Each row has a name. Each question is about the rows just above it.

puvip: [129 128  84 122 158  95 143 190 124 133 154  85 117 128 141 123 152 110
 132 100 120 178 136 154  92 102 132 163 155]
lobuz: [128 110 128 141 146  71 163 128  98 140 201  60 102 206 139 127 158 128
 140  72  86 224 128 182 128  52 111 193 163]
rul: [137 135  82 124 151 110 138 128 119 128 148 107 117 151 128 131 137 177
 135 110 128 160 137 133  92 117 125 146 128]
Gon: [140 128  85 127 170  94 133 142 117 156 128  73 130 195 172 150 163  83
 140 115 132 167 102 158  89  59 111 199 128]
dodi: [131 131 124 108 181  85 128 189 128 135 167  75 149 194 194 131 149 128
 133 116 141 128 154 159 128  91 135 197 156]
dadu: [137 135  82 124 151 143 138 128 119 128 148 107 117 151 128 124 137 117
 135 110 128 160 137 150  92 117 135 146 128]
gova: [132 128  96 128 128 106 131 177 122 148 180 128 116 171 152 128 162  98
 150 118 130 160 113 153 128  69 116 184 128]
[137 135  82 124 151 110 138 128 119 128 148 107 117 151 128 131 137 177
 135 110 128 160 137 133  92 117 125 146 128] is in which row? => rul
Where do [131 131 124 108 181  85 128 189 128 135 167  75 149 194 194 131 149 128
 133 116 141 128 154 159 128  91 135 197 156] appear? => dodi

divaz: [ 90 163 102 109 111 146 166  82 160 142 130 163 158 170 119 128 167 134
 104 184 166 114 101 124]
Lelo: [121 162  47  42 162 188 128 144 181 189 184 178 109 148  47 190 101 184
 185 175 110  65 157  75]
zulat: [ 76 110  92 102 151 144 109 122 129 131 146 138 152 118 138 128 129 149
  72 123 121 171  78 146]
sero: [121 162  47  42 162 188 128 144 181 189 184 178  95 148  47 190 101 184
 135 175 109 117  61  58]
The row with [ 90 163 102 109 111 146 166  82 160 142 130 163 158 170 119 128 167 134
 104 184 166 114 101 124] is => divaz
Whose row is [ 76 110  92 102 151 144 109 122 129 131 146 138 152 118 138 128 129 149
  72 123 121 171  78 146]? => zulat

Sez: [ 85 179 132  40 143  57 149 178  68 190]
ripim: [ 85 177 128  41 151 153 179  90 142 131]
rumag: [ 96  82 136 147 142  58  72  67  77 129]
Levos: [ 68  82 136  40 142 138  95 136  91  96]
vok: [ 85 179 132  40 143  57 149  73  68 190]
zefo: [ 85 177 128  82 151 153 179 103 100 179]
Whose row is [ 85 177 128  82 151 153 179 103 100 179]? => zefo
The one value in ripim and rumag: => [142]

tuzer: [207 145 141 145 206  96]
misa: [145 144 141 145 117 128]
Givak: [206 137 110 136 169 109]
Shared by Givak and tuzer: => [206]
Where do [207 145 141 145 206  96] appear? => tuzer
Whose row is [206 137 110 136 169 109]? => Givak

Voviv: [144 129 138 131 143]
lepo: [144 109 138 108 154]
Menif: [ 60 171 182 147 138]
Lovo: [165 144 101 170  50]
tumoz: [170  86 137 150 176]
Vol: [ 73 135 170 129 108]
The one value in tumoz and Lovo: => [170]
Which value is in both Lovo and lepo? => [144]
Shared by lepo and Lovo: => [144]
Shared by Vol and lepo: => [108]
Shared by lepo and Menif: => [138]

Meko: [102 143 111 118 147  93]
molo: [207  95 140  94 116 162]
Dov: [ 89 109 188 139 117 120]
gusoz: [148 108  78 107 110 174]
suro: [121  63 184 115  88 134]
tov: [130 132 167 119 100  36]
zur: [178 105  94 140 161 136]
Rimor: [148 145 147 131 186 117]
Lim: [121  63 139 115 123 149]
The one value in Dov and Lim: => [139]
Shared by Rimor and Meko: => [147]

niro: [151 109 135 177 176 144 154 206]
zol: [170 111 145 131 162 177 147 117]
rigo: [132 111 145 149 162 131 131 117]
Which value is in both niro and zol? => [177]
The one value in zol and niro: => [177]
Whose row is [170 111 145 131 162 177 147 117]? => zol

tadu: [146 142 154  76 122 102 134 159 112  76 151 180 113  71 103 192 117  41
 101  69 175 142 140  79]
rila: [ 81 181  43 127  95 105  70  52  71  76 208 194  61  38 181 114 122 123
 116 162 104 216 180 116]
dadep: [199  50 167  79 134 137  83  95 188 136 184  91 128 167  46 196 182 126
  49 187  54 121  91  66]
Vipa: [165  63 140  38 166 218 121  82  56 120 152 189 184  84 122 167  44 136
 123 191  90  81  81 211]
zem: [146 142 154  76 205 102 134 159 112 217 151 180 113 167  80 123 131 215
  37  82  51 144 148 120]
Shared by dadep and rila: => [95]
Whose row is [ 81 181  43 127  95 105  70  52  71  76 208 194  61  38 181 114 122 123
 116 162 104 216 180 116]? => rila
Whose row is [165  63 140  38 166 218 121  82  56 120 152 189 184  84 122 167  44 136
 123 191  90  81  81 211]? => Vipa
Whose row is [146 142 154  76 122 102 134 159 112  76 151 180 113  71 103 192 117  41
 101  69 175 142 140  79]? => tadu
The row with [146 142 154  76 205 102 134 159 112 217 151 180 113 167  80 123 131 215
  37  82  51 144 148 120] is => zem
Which value is in both rila and dadep? => [95]

Lem: [165 148 215 148 175 139 146 136 131 207 200 142 151 157 162 151 131 141
 171 146 140 141 136 142 172 170 127 146 148 160 182 157 164 166 139 136
 147 143 163 138 168 176 196 163 134 146 182 140 140 131 170 172]
mab: [180 162 227 144 160 142 139 137 138 182 188 143 155 158 155 147 133 139
 143 147 145 140 151 139 170 157 127 150 148 163 195 148 157 165 148 136
 143 138 151 144 180 154 181 165 138 155 190 142 147 144 161 173]
Poku: [157 146 200 135 137 155 138 143 138 144 152 130 150 147 146 138 133 140
 145 144 143 148 137 138 147 144 131 150 152 144 166 137 138 143 144 133
 140 143 137 138 164 143 155 156 133 138 160 148 148 138 166 150]
vizap: [151 159 157 139 141 143 137 137 134 141 148 135 147 138 140 133 137 129
 139 148 137 133 138 132 134 135 131 143 147 149 158 134 132 147 156 142
 135 134 142 136 169 144 133 143 125 141 174 137 127 160 135 147]
puzaz: [162 183 181 158 168 158 140 142 154 171 194 130 165 140 135 141 139 142
 161 165 135 147 132 125 148 147 135 154 153 177 155 134 127 129 164 139
 143 124 148 149 172 141 143 145 131 126 167 150 142 159 151 131]
muz: [142 144 211 137 162 154 141 147 140 166 167 131 145 149 138 129 147 146
 146 142 135 145 138 137 144 153 127 150 133 158 157 147 144 144 149 127
 155 142 152 145 150 143 158 139 140 126 151 156 157 128 186 147]
refek: [162 183 181 158 168 158 140 142 154 171 194 130 165 140 135 141 139 142
 161 143 135 147 132 125 148 147 135 154 153 177 178 146 145 134 180 156
 146 129 176 152 200 155 159 166 136 139 199 155 153 186 158 151]
Pid: [140 143 160 135 135 136 134 136 136 146 138 129 139 134 143 136 133 133
 141 135 137 140 136 140 137 145 130 143 135 141 149 135 131 137 145 135
 130 133 142 137 143 130 141 143 132 129 148 143 139 134 143 140]
vivof: [129 133 181 133 163 140 132 149 139 161 156 136 143 136 134 131 146 140
 147 137 158 149 133 142 129 141 129 142 134 155 143 138 141 130 142 131
 157 127 156 139 142 137 157 139 135 126 141 153 157 156 180 138]
Which row holds [142 144 211 137 162 154 141 147 140 166 167 131 145 149 138 129 147 146
 146 142 135 145 138 137 144 153 127 150 133 158 157 147 144 144 149 127
 155 142 152 145 150 143 158 139 140 126 151 156 157 128 186 147]? => muz
Which row holds [129 133 181 133 163 140 132 149 139 161 156 136 143 136 134 131 146 140
 147 137 158 149 133 142 129 141 129 142 134 155 143 138 141 130 142 131
 157 127 156 139 142 137 157 139 135 126 141 153 157 156 180 138]? => vivof
Whose row is [162 183 181 158 168 158 140 142 154 171 194 130 165 140 135 141 139 142
 161 143 135 147 132 125 148 147 135 154 153 177 178 146 145 134 180 156
 146 129 176 152 200 155 159 166 136 139 199 155 153 186 158 151]? => refek
Whose row is [157 146 200 135 137 155 138 143 138 144 152 130 150 147 146 138 133 140
 145 144 143 148 137 138 147 144 131 150 152 144 166 137 138 143 144 133
 140 143 137 138 164 143 155 156 133 138 160 148 148 138 166 150]? => Poku
Which row holds [151 159 157 139 141 143 137 137 134 141 148 135 147 138 140 133 137 129
 139 148 137 133 138 132 134 135 131 143 147 149 158 134 132 147 156 142
 135 134 142 136 169 144 133 143 125 141 174 137 127 160 135 147]? => vizap

zofi: [115 135 183 122 179 110  83 176 124 106 155  50 138 130 146 160 119 134
 150 107 120 152 130  88 152 159 123 163 166 147 130 136  99  91 173 110
 118 118  96]
puso: [113 172 124 165 125 105 117  98 128 118 188 174 102 121 140 123 146 150
  55 186 111  78 158 104 167 106 113 126 138 137 143 154 125 127 165 138
 152 146 113]
vubob: [110 141  84  98 113  86 170  86 154 107 139 201 188  94  63 100 128 109
  67 131 134 139 139 117 152 133 136 142 142 125 119 131 108 126 150 114
 131 132 117]
dez: [110 141  84  98  94  86 170  86 154 107 139 201 188  94  63 100 128 109
  67 131 134 125 145 190 138  81 170  95  85  74  89 109 132 205  83 122
 151 156 170]
vul: [117 144  73 115  83  99 174  73 149 119 137 221 164 101  75  94 135 116
  60 149 133 107 146 185 134  77 158  90  83  82 101 116 118 199  84 132
 153 156 169]
tif: [113 145 141 125 142 102 116 132 134 124 158 122 143 118 121 134 128 131
 105 133 122 127 141 120 152 125 134 135 137 124 125 133 114 132 146 120
 135 135 121]
Duk: [107 132 188 101 185  94  85 184 132  93 156  38 168 120 127 163 112 124
 152  89 123 171 131 101 155 158 139 164 162 132 114 127  91 105 166  99
 118 120 102]
Bina: [107 134 183 102 181  94  88 179 133  94 156  46 168 119 125 160 113 124
 147  92 123 168 132 104 119 155 140 161 159 130 113 126  93 110 163 100
 120 122 105]
ges: [112 133 188 113 184 104  82 182 127 100 155  40 150 127 140 163 115 130
 154  98 121 162 130  92 153 161 129 165 166 142 124 132  95  95 172 104
 117 118  97]
Whose row is [115 135 183 122 179 110  83 176 124 106 155  50 138 130 146 160 119 134
 150 107 120 152 130  88 152 159 123 163 166 147 130 136  99  91 173 110
 118 118  96]? => zofi
Where do [107 134 183 102 181  94  88 179 133  94 156  46 168 119 125 160 113 124
 147  92 123 168 132 104 119 155 140 161 159 130 113 126  93 110 163 100
 120 122 105] appear? => Bina
Which row holds [110 141  84  98  94  86 170  86 154 107 139 201 188  94  63 100 128 109
  67 131 134 125 145 190 138  81 170  95  85  74  89 109 132 205  83 122
 151 156 170]? => dez

rab: [148 119 119  90  58]
Mon: [106 154 191 196  63]
tibit: [185 224 105 134  46]
deros: [182 223 109 148  49]
zop: [163 194 128 149  49]
mumom: [119 170 167 226  62]
kasaf: [127 169 172 198  52]
Rusen: [182 223 109 148  63]
gak: [174 206 116 114  51]
Fiz: [143 170 151 138  56]
Telu: [119 170 172 226  62]
Lig: [165 212 128 169  48]
Shared by mumom and rab: => [119]
Which value is in both Rusen and rab? => [148]

Ris: [107  72 189 159 143 144 136  86 107 106 180 147  64 143  94 216 115]
mirub: [166 107 127 123  77 143 137 110 128 189  96  78 152  84 102  69 180]
senut: [108 193 101 117 123 144 124 138 152 138  92 126 170 105 122  67 165]
tum: [152 164  98 133 107 174  60 120  75 169 148 108 142 145 127 157 194]
Shared by tum and Ris: => [107]
The one value in Ris and senut: => [144]
Which value is in both senut and Ris? => [144]
Whose row is [152 164  98 133 107 174  60 120  75 169 148 108 142 145 127 157 194]? => tum

Vena: [152 155  45 159 180  68 112 135  75]
tuko: [ 63  42 162 192 122 153 166 181 117]
vezad: [205 207 146 125 187 162 100  76 101]
fonu: [ 27  92 159  75  39 110 150 114 150]
Tidod: [211 228  94 121 188 154 118 110  79]
mukif: [ 75 100 181 224 118 101 124 185  71]
Which value is in both vezad and tuko? => [162]
The one value in mukif and Tidod: => [118]
The one value in mukif and Vena: => [75]
[ 27  92 159  75  39 110 150 114 150] is in which row? => fonu
The one value in Tidod and mukif: => [118]
Whose row is [205 207 146 125 187 162 100  76 101]? => vezad

Kamo: [152 130 156 156 132 124 169  99 139 109 121 132  96 130 134 131 128 111
 145  95 142 135 125 124  86 109 107 118 121 144 132 145  90 150 164  94
 138]
Golak: [117 130 141 137 129 128 139 127 140 128 131 141 127 131 133 128 140 119
 134 110 146 173 140 170 159 113 175 118 142  91 124 145 132 136 132 151
 155]
roki: [ 77 168 172  66 166 104 159 100 159 186 129 104 133 163 139 110 154 111
 189 160 122 150 144 136 162  97 163 112  96 174  99 142 112 151 100 123
  89]
Foz: [140 151 202 123  65  72 112 131 125  79 115 186 163 114 132  65 136 125
 100 149 120  74 178  97 161 122 113 154 143 163 124 186 127  74 106 172
 103]
gizo: [117 130 141 137 129 128 139 127 140 128 131 141 127 131 133 128 140 119
 134 110 135 113 121 118 101 110 115 140 112 140 125 145  90 134 141  87
 131]
filom: [158 130 153 163 131 103 162  97 151 109 114 125  95 139 134 123 118 110
 146  97 144 133 123 118  77 107  96 110 118 143 126 145  93 147 163  90
 150]
virum: [102 133 101 160 126 119 176 134 114 124 140 156 110 114  92 149 121 106
 148 153 138 114 157 124 159 140  93 154 114 131 113 120 118 120 148 116
 106]
fup: [ 54 163 131 107 225 151 172  85 205 208 162  75 135 131 111 169 152 171
 212 138 120 181 116 132 128 123  93 114  87 190 168  52  49 174 148 110
 104]
bis: [133 123  89 193 122 123 183 160  86 107 165 159  97 153  95 146 131 121
 163 186 161 141 203 118 160 162  60 167  98 125 101 138 135 146 151  80
 109]
Whose row is [ 54 163 131 107 225 151 172  85 205 208 162  75 135 131 111 169 152 171
 212 138 120 181 116 132 128 123  93 114  87 190 168  52  49 174 148 110
 104]? => fup
Whose row is [117 130 141 137 129 128 139 127 140 128 131 141 127 131 133 128 140 119
 134 110 135 113 121 118 101 110 115 140 112 140 125 145  90 134 141  87
 131]? => gizo

lagal: [ 96  73 144 130]
Vuto: [113  73 100 114]
bar: [ 95 119 115 118]
kap: [116  72 139 128]
pum: [113  94 122 123]
gino: [131 135 125 127]
movu: [101  78 137 127]
piz: [109 138 119 121]
bure: [112  71  99 114]
gen: [125 129 135 130]
matef: [129 119 112 115]
Whose row is [116  72 139 128]? => kap
Shared by lagal and Vuto: => [73]
Which value is in both Vuto and pum? => [113]
Whose row is [ 95 119 115 118]? => bar

doli: [169 186 110  70 149 197  90 108 114 136 132 198  98 101 133 163 160  83
 115]
Lavo: [158 167 122  84 162 201  88 119 150 183 169 115 106  86 120 172 177  90
 139]
sozo: [177 173 100  95 151 193  78 137 163 130 147 115  92  78 141 146 182  75
 105]
modil: [207 178  96  73 146 191 112 124 121 145 144 115  82 182 128 158 204 106
 115]
mese: [184 182  93  98 157 190  95 118 151 130 147 115  92  78 141 146 182  75
 105]
gumiz: [169 198 106  95 157 195  87 141 135 118 142 115  97 106  93 144 194  67
 103]
Dak: [184 182  93  98 157 190  95 118 151 113 141 115 197  98 129 144 167  91
 124]
zemep: [152 171 112  89 178 197  79 117 127 117 141 115  79  91 100 147 172  82
 105]
Where do [184 182  93  98 157 190  95 118 151 130 147 115  92  78 141 146 182  75
 105] appear? => mese
The one value in mese and Lavo: => [115]
Which value is in both doli and modil? => [115]

viso: [ 95 107 144 116 189 131]
gama: [161  69 148 167 106 159]
fen: [138 121 126 123 106 154]
zuv: [107 138 114 108 158 140]
tef: [ 95 159 155 116 189 176]
rego: [111 128  81 167 163 181]
Todap: [138 167 126 123 102 154]
Which value is in both gama and rego? => [167]
Which value is in both tef and gama? => [159]
The one value in zuv and viso: => [107]
The one value in gama and Todap: => [167]
Which value is in both rego and gama? => [167]

lubu: [118 114 112 115 117 130 144 160]
kagid: [140 150 160 110 120  94  72  82]
Zav: [166 157 154 142 125 107  90  91]
likoz: [109 107 107 114 127 136 144 162]
nitug: [ 49  57  53  72  87 102 116 110]
Lofur: [117 132 132 119  98  84  78 100]
lale: [127 144 111 107 100 145  92  90]
tozo: [ 69  74 116  99 145 144 152 130]
tolo: [ 69  93 109 122 135 153 162 165]
mevu: [112 131 144 153 162 172 170 169]
boso: [136  93  63  61 144  59  78  81]
Bav: [121 118 117 119 120 113 111  88]
Whose row is [112 131 144 153 162 172 170 169]? => mevu
The one value in lubu and boso: => [144]
Which value is in both Lofur and lale? => [100]
The one value in lale and mevu: => [144]
Which value is in both mevu and lale? => [144]

kiz: [125 152 137 129 134  88 126 101  68]
ziz: [124  67 179 197 100 223 193 182 125]
kis: [169 113  79 213 162 180 143 189  77]
guzer: [124  67 167  67 100 180 143 189  77]
Which value is in both kiz and ziz? => [125]
The one value in ziz and kiz: => [125]
Where do [124  67 167  67 100 180 143 189  77] appear? => guzer

sezu: [ 59 129  83 171]
povo: [174 184 145 128]
Gali: [ 61  32 112 140]
Mupi: [ 80  67  88 201]
Vuf: [135 132  93 128]
tupu: [200 106  80 226]
lerer: [173 129 145 183]
Biba: [140 140 203 184]
buzi: [139 159 122 229]
Whose row is [ 80  67  88 201]? => Mupi
Shared by povo and Biba: => [184]
Shared by Vuf and povo: => [128]
Which value is in both sezu and lerer? => [129]
Shared by Gali and Biba: => [140]
Which value is in both povo and lerer? => [145]
[135 132  93 128] is in which row? => Vuf

rigip: [ 68 135 152 120 104 127 153 164 117 160]
Rorik: [ 45 111 147 135  80  88 165 101 117  89]
Kezon: [175 147 117 131 190  64 118 102 137  84]
Shared by Kezon and rigip: => [117]
Whose row is [ 45 111 147 135  80  88 165 101 117  89]? => Rorik

gur: [ 64 126 131 123 210 120]
bos: [ 98  75 131  98 141 175]
tabi: [ 83  85 136  87  99 130]
megu: [ 77  99 133  82 155 159]
koz: [ 82  83 145 127 173 147]
Which value is in both gur and bos? => [131]
The one value in megu and tabi: => [99]
Which value is in both tabi and koz? => [83]

Tabik: [122 136  76  70 199 111 131 109  95 125 145 115 126 119  85  74 180  93]
Zilo: [138 117 103  57 152 141 158 111 131 130 152 109 159 117 112  61 162  98]
kuge: [135 139  85  65 176 123 137 116 110 135 142 113 129 102  86  80 183 103]
nodo: [139 118 124  44 180 143 156 101 124 127 154 106 142 112 128  85 171 113]
ribid: [104  97  89  83 171 102 183 103 123 125 169 113 145 133  65  74 155  77]
Fule: [102 122  89  77 213  93 163 103 101 122 161 114 108 113  92 100 183  96]
libu: [132  87 116  56 195 102 168  70 107 140 156 105 125 128  90  70 147  84]
Doga: [134 112  80  63 184 150 159 119  93 103 146 111 155 122  87  80 169  62]
kizeg: [146 131 104  54 173 133  85 100  95 118 137 112 153 125  75  74 160  89]
nefiv: [104 122 111  81 186 114 141 129 129 134 169 107 128 116  70  79 190 101]
Venu: [128 101 104  52 181 131 156  94 132 137 159 110 143 123  99  40 160 104]
The one value in Tabik and kuge: => [85]
The one value in ribid and Zilo: => [103]
The one value in Zilo and kuge: => [103]

tek: [115 162  83  82]
vek: [ 93  83 134 135]
teru: [ 82 197 141 134]
zud: [113 147 136 118]
fuf: [117 166 148 134]
lovu: [ 55  90 155  83]
Shared by vek and teru: => [134]
Which value is in both lovu and tek? => [83]
Which value is in both tek and teru? => [82]

Bal: [113 112  97  89 177  86 147 140 114 163 132 208 109]
degi: [151  78 157 168 127 143 112  98 112  95 135  96 174]
gev: [125 157 128 167  95 138 108 140 118 143 120  95 129]
dilu: [136 122 142 160 101 147 104 129 143 105  94  59 135]
gidov: [162 153 119 116 107 146 159 170 129 163 134 133 128]
Vep: [128 144 125 102 196 142 136  99 153 155 127 132 100]
posur: [136 122 142 160 153 147 104 111 119 115 133 103 199]
fak: [ 95 113  90 112 146 133 139 134 184 151 112 156  95]
guve: [162 153 119 116 107 146 159 170 127 163 134 133 128]
bug: [136 122 142 160 101 147 104 114 143 105  94  59 143]
vidug: [111 132  72 111 128 106 171 141 140 188 122 152 108]
The one value in gidov and dilu: => [129]
Which value is in both gev and Bal? => [140]
Where do [136 122 142 160 101 147 104 129 143 105  94  59 135] appear? => dilu

Sevos: [109 141 114 103 130  84]
nuvu: [109 141  84  85 130 106]
sav: [109 106 114 110 130  84]
Whose row is [109 106 114 110 130  84]? => sav
The row with [109 141 114 103 130  84] is => Sevos

